Below is a small trained network, with its code and all its weights. Each question gives an input and a class and asks what happens when units are switched off, that is, made to give their printed mean instead of their output.

import numpy as np


def w(rows, s, z=0):
    codes = np.array(rows[::2]) - 128.0
    scale = np.full(codes.shape[1], s)
    scale[-1] = z or s
    return codes * scale


def norm(h):
    return h / np.sqrt((h * h).mean(-1, keepdims=True) + 1e-5)


def f(y):
    return y / 2 * (1 + np.tanh(0.7978845608 * (y + 0.044715 * y**3)))


def log_softmax(a):
    a = a - a.max(-1, keepdims=True)
    return a - np.log(np.exp(a).sum(-1, keepdims=True))


def net(x, mask):
    res = np.array(x, float).reshape(1, 2) / 4 @ E
    u = 0
    for l in range(4):
        y = f(norm(res) @ A[l][:, :-1].T + A[l][:, -1])
        res = res + np.where(mask[u : u + 7], y, B[l][:, -1]) @ B[l][:, :-1]
        u += 7
    return log_softmax(norm(res)[-1] @ U[:, :-1].T + U[:, -1])


A, B = {}, {}
E = w([
[108,217,164,228,39],'x0',
[209,128,1,88,32],'x1',
],0.0054)
A[0] = w([
[118,107,94,130,136,151],'L0N1',
[134,149,124,159,124,80],'L0N2',
[121,131,120,113,125,12],'L0N3',
[119,167,146,161,127,144],'L0N4',
[132,124,141,94,103,3],'L0N5',
[138,138,91,144,6,238],'L0N6',
[150,155,92,101,105,137],'L0N7',
],0.019,0.0016)
B[0] = w([
[148,141,121,98,99,150],'L0N1',
[122,41,161,170,127,142],'L0N2',
[104,103,143,142,108,125],'L0N3',
[183,132,83,146,106,170],'L0N4',
[117,120,123,131,120,128],'L0N5',
[250,75,202,105,95,246],'L0N6',
[104,133,83,127,117,183],'L0N7',
],0.011,0.012)
A[1] = w([
[152,73,131,113,105,115],'L1N1',
[84,151,157,115,71,48],'L1N2',
[111,185,137,211,136,10],'L1N3',
[135,182,137,96,168,80],'L1N4',
[146,140,187,252,108,95],'L1N5',
[218,32,105,141,134,129],'L1N6',
[69,122,125,217,98,252],'L1N7',
],0.012,0.0017)
B[1] = w([
[107,199,168,150,136,176],'L1N1',
[176,152,129,86,221,115],'L1N2',
[180,188,113,114,144,148],'L1N3',
[2,131,140,176,101,135],'L1N4',
[152,180,193,130,56,193],'L1N5',
[143,200,153,191,145,245],'L1N6',
[184,191,189,87,146,144],'L1N7',
],0.0093,0.011)
A[2] = w([
[121,200,114,85,161,60],'L2N1',
[160,121,113,184,156,53],'L2N2',
[144,165,10,134,111,125],'L2N3',
[177,129,122,151,115,128],'L2N4',
[146,146,123,128,129,3],'L2N5',
[181,140,175,158,79,137],'L2N6',
[172,137,183,145,95,168],'L2N7',
],0.013,0.0032)
B[2] = w([
[44,224,189,68,144,147],'L2N1',
[55,158,160,46,177,129],'L2N2',
[30,26,183,139,114,163],'L2N3',
[69,153,26,143,163,180],'L2N4',
[126,101,143,226,163,126],'L2N5',
[254,211,104,160,161,245],'L2N6',
[185,232,143,228,202,232],'L2N7',
],0.0067,0.011)
A[3] = w([
[133,206,148,85,111,176],'L3N1',
[163,181,85,162,96,205],'L3N2',
[99,75,73,185,72,140],'L3N3',
[139,109,109,137,102,84],'L3N4',
[167,115,141,157,102,152],'L3N5',
[120,147,147,63,128,160],'L3N6',
[142,249,159,95,130,251],'L3N7',
],0.011,0.0028)
B[3] = w([
[126,255,70,244,214,182],'L3N1',
[155,166,48,165,219,214],'L3N2',
[153,128,107,58,165,131],'L3N3',
[112,154,226,80,235,120],'L3N4',
[94,173,151,132,235,165],'L3N5',
[200,47,47,160,147,140],'L3N6',
[198,249,93,136,197,254],'L3N7',
],0.0081,0.0099)
U = w([
[218,248,150,162,159,252],'0',
[80,110,157,84,129,4],'1',
],0.014,0.0021)

Each question gives the input, the list of numbers given to net, and the class t.
The units are the neurons (one row each of A and B). Each row of codes is followed by its name. A weight is (code - 128) times the scale printed after its matrix; where a second scale follows, it is the last column's (A, B and U).
mask holds one flag per neuron, layer by layer. A switched-off neuron (its flag False) gives its mean, the last column of its row in B, instead of its output. The means were averaged over made-up inputs and are rounded, as every weight is.
A unit's drop is (log p(t) with every unit on - log p(t) with that unit switched off) / (log p(t) with every unit on - log p(t) with every unit switched off).
k most important neurons: the k neurons with the biggest drops, biggest first
k most important neurons of layer l: the k neurons of layer l with the biggest drops, biggest first
drop of u: that unit's drop, to one decimal
input [-8,3], class 1: 2 most important neurons : [L0N6, L2N3]
input [-2,-1], class 1: 3 most important neurons of layer 1 : [L1N5, L1N6, L1N4]
input [-3,-3], class 1: 2 most important neurons : [L0N6, L1N6]
input [-3,-7], class 1: 3 most important neurons : [L0N6, L2N6, L1N6]
input [-5,-3], class 1: 3 most important neurons : [L0N6, L2N6, L0N4]
input [-3,2], class 1: 2 most important neurons : [L0N6, L2N3]
input [-5,4], class 1: most important neuron : [L0N6]
input [-2,-2], class 1: 2 most important neurons : [L0N6, L0N4]
input [-6,2], class 1: 3 most important neurons : [L0N6, L2N3, L1N5]
input [-2,-6], class 1: 2 most important neurons of layer 0 : [L0N6, L0N2]
input [-7,4], class 1: drop of L1N6 : 0.0
input [-8,-6], class 1: drop of L2N7 : 0.1
